Below is a small trained network, with its code and all its weights. Each question gives an input and a class and asks what happens when units are switched off, that is, made to give their printed mean instead of their output.

import numpy as np


def w(rows, s, z=0):
    codes = np.array(rows[::2]) - 128.0
    scale = np.full(codes.shape[1], s)
    scale[-1] = z or s
    return codes * scale


def norm(h):
    return h / np.sqrt((h * h).mean(-1, keepdims=True) + 1e-5)


def f(y):
    return y / 2 * (1 + np.tanh(0.7978845608 * (y + 0.044715 * y**3)))


def log_softmax(a):
    a = a - a.max(-1, keepdims=True)
    return a - np.log(np.exp(a).sum(-1, keepdims=True))


def net(x, mask):
    res = np.array(x, float).reshape(1, 3) / 4 @ E
    u = 0
    for l in range(3):
        y = f(norm(res) @ A[l][:, :-1].T + A[l][:, -1])
        res = res + np.where(mask[u : u + 7], y, B[l][:, -1]) @ B[l][:, :-1]
        u += 7
    return log_softmax(norm(res)[-1] @ U[:, :-1].T + U[:, -1])


A, B = {}, {}
E = w([
[185,128,218,161,232,70,69],'x0',
[99,98,180,78,84,1,150],'x1',
[95,81,113,219,147,133,175],'x2',
],0.0066)
A[0] = w([
[99,109,120,121,138,102,100,5],'0.n0',
[154,190,144,151,91,66,178,38],'0.n1',
[145,179,182,144,224,59,120,119],'0.n2',
[104,104,109,130,2,50,96,131],'0.n3',
[183,92,154,177,84,83,74,74],'0.n4',
[155,194,129,156,124,225,154,182],'0.n5',
[201,241,112,91,72,63,92,144],'0.n6',
],0.0054,0.0031)
B[0] = w([
[223,36,85,116,56,189,83,87],'0.n0',
[176,78,151,123,92,196,97,113],'0.n1',
[22,129,65,131,174,130,144,253],'0.n2',
[121,128,255,174,145,183,126,245],'0.n3',
[78,94,126,137,110,140,96,135],'0.n4',
[108,94,246,125,98,92,196,236],'0.n5',
[108,156,88,169,113,134,192,223],'0.n6',
],0.0053,0.0029)
A[1] = w([
[217,166,111,175,123,229,74,110],'1.n0',
[144,147,167,144,175,45,158,82],'1.n1',
[181,159,91,2,139,132,56,253],'1.n2',
[130,115,123,48,72,67,105,42],'1.n3',
[149,104,132,201,145,124,153,122],'1.n4',
[104,145,118,161,170,221,136,126],'1.n5',
[180,199,153,47,110,137,93,98],'1.n6',
],0.0073,0.0018)
B[1] = w([
[144,30,227,150,66,130,118,196],'1.n0',
[155,127,142,89,125,171,123,253],'1.n1',
[69,96,75,255,195,112,139,215],'1.n2',
[118,56,140,164,112,146,140,196],'1.n3',
[107,170,67,152,127,83,138,200],'1.n4',
[102,107,216,105,108,91,129,254],'1.n5',
[120,121,119,185,130,84,212,212],'1.n6',
],0.0086,0.0028)
A[2] = w([
[83,100,74,61,46,203,171,122],'2.n0',
[43,253,172,25,153,86,178,130],'2.n1',
[195,173,162,155,208,166,15,253],'2.n2',
[242,105,135,162,211,88,2,185],'2.n3',
[108,161,116,188,195,99,203,97],'2.n4',
[104,90,180,91,120,74,114,135],'2.n5',
[143,31,163,70,136,101,145,22],'2.n6',
],0.0065,0.002)
B[2] = w([
[134,153,99,45,255,83,60,252],'2.n0',
[189,166,107,154,96,215,82,227],'2.n1',
[101,152,102,18,104,161,111,213],'2.n2',
[81,138,62,47,117,75,165,224],'2.n3',
[175,144,70,179,93,151,153,247],'2.n4',
[120,123,155,122,126,208,128,215],'2.n5',
[70,74,165,151,121,199,144,162],'2.n6',
],0.008,0.0038)
U = w([
[74,160,74,18,200,113,136,205],'0',
[79,47,250,129,107,174,167,189],'1',
[116,126,65,246,145,82,232,180],'2',
[216,198,113,144,80,203,102,157],'3',
[198,109,131,125,100,77,109,10],'4',
[175,96,124,144,107,81,62,3],'5',
[198,118,137,125,117,79,133,6],'6',
[210,97,130,128,90,64,83,7],'7',
],0.014,0.0055)

Each question gives the input, the list of numbers given to net, and the class t.
The units are the neurons (one row each of A and B). Each row of codes is followed by its name. A weight is (code - 128) times the scale printed after its matrix; where a second scale follows, it is the last column's (A, B and U).
mask holds one flag per neuron, layer by layer. A switched-off neuron (its flag False) gives its mean, the last column of its row in B, instead of its output. The means were averaged over made-up inputs and are rounded, as every weight is.
A unit's drop is (log p(t) with every unit on - log p(t) with that unit switched off) / (log p(t) with every unit on - log p(t) with every unit switched off).
The circuit of an input: a set's keep is (log p(t) with only the set's units on - log p(t) with every unit switched off) / (log p(t) with every unit on - log p(t) with every unit switched off). Starting from the 12 units with the biggest drops (on a tie, the unit counted first), units are removed one at a time, each time the one whose removal leaves the highest keep (on an exact tie, the one counted first), for as long as the keep stays at least 0.8.
units of the circuit, in order: the units of the circuit, biggest drop first
unit that matters most: the unit with the biggest drop
k most important neurons: the k neurons with the biggest drops, biggest first
top k neurons in layer l: the k neurons of layer l with the biggest drops, biggest first
input [-5,3,-6], class 2: unit that matters most -> 1.n6
input [3,5,-7], class 2: 2 most important neurons -> [1.n2, 0.n5]
input [-5,1,5], class 0: units of the circuit, in order -> [2.n0, 1.n2]
input [-3,-4,-1], class 1: 2 most important neurons -> [1.n5, 0.n2]
input [4,0,0], class 0: 2 most important neurons -> [1.n6, 0.n5]
input [-3,0,-2], class 3: units of the circuit, in order -> [2.n1, 1.n0]
input [-3,-3,-4], class 2: 2 most important neurons -> [1.n6, 0.n2]
input [6,-8,5], class 1: 3 most important neurons -> [1.n0, 1.n5, 2.n0]
input [8,-5,8], class 0: units of the circuit, in order -> [2.n2, 2.n3]
input [3,6,-7], class 2: 2 most important neurons -> [1.n2, 0.n5]
input [4,-7,6], class 1: 2 most important neurons -> [1.n0, 1.n5]
input [1,3,-1], class 3: top 2 neurons in layer 0 -> [0.n3, 0.n6]
input [1,-3,0], class 3: 2 most important neurons -> [0.n5, 2.n1]
input [-1,-5,-7], class 2: units of the circuit, in order -> [1.n2]
input [-2,7,-6], class 1: top 2 neurons in layer 1 -> [1.n3, 1.n4]
input [1,0,3], class 3: 2 most important neurons -> [1.n2, 2.n1]
input [-7,-6,-3], class 0: 2 most important neurons -> [2.n0, 0.n3]
input [2,-6,-7], class 2: 2 most important neurons -> [1.n2, 1.n6]
input [-5,-6,-2], class 1: 3 most important neurons -> [1.n0, 1.n5, 0.n2]
input [3,-8,-7], class 1: units of the circuit, in order -> [1.n0]
input [-1,0,3], class 3: top 4 neurons in layer 1 -> [1.n2, 1.n3, 1.n0, 1.n6]
input [7,-6,1], class 0: 2 most important neurons -> [2.n3, 2.n2]
input [8,5,-8], class 0: 3 most important neurons -> [1.n1, 2.n3, 2.n2]
input [-3,1,-4], class 2: top 2 neurons in layer 2 -> [2.n2, 2.n5]
input [5,1,-6], class 2: top 2 neurons in layer 1 -> [1.n2, 1.n6]
input [-5,8,-8], class 1: top 2 neurons in layer 1 -> [1.n3, 1.n4]
input [-7,3,2], class 0: units of the circuit, in order -> [2.n0]
input [2,3,0], class 3: top 2 neurons in layer 0 -> [0.n2, 0.n5]
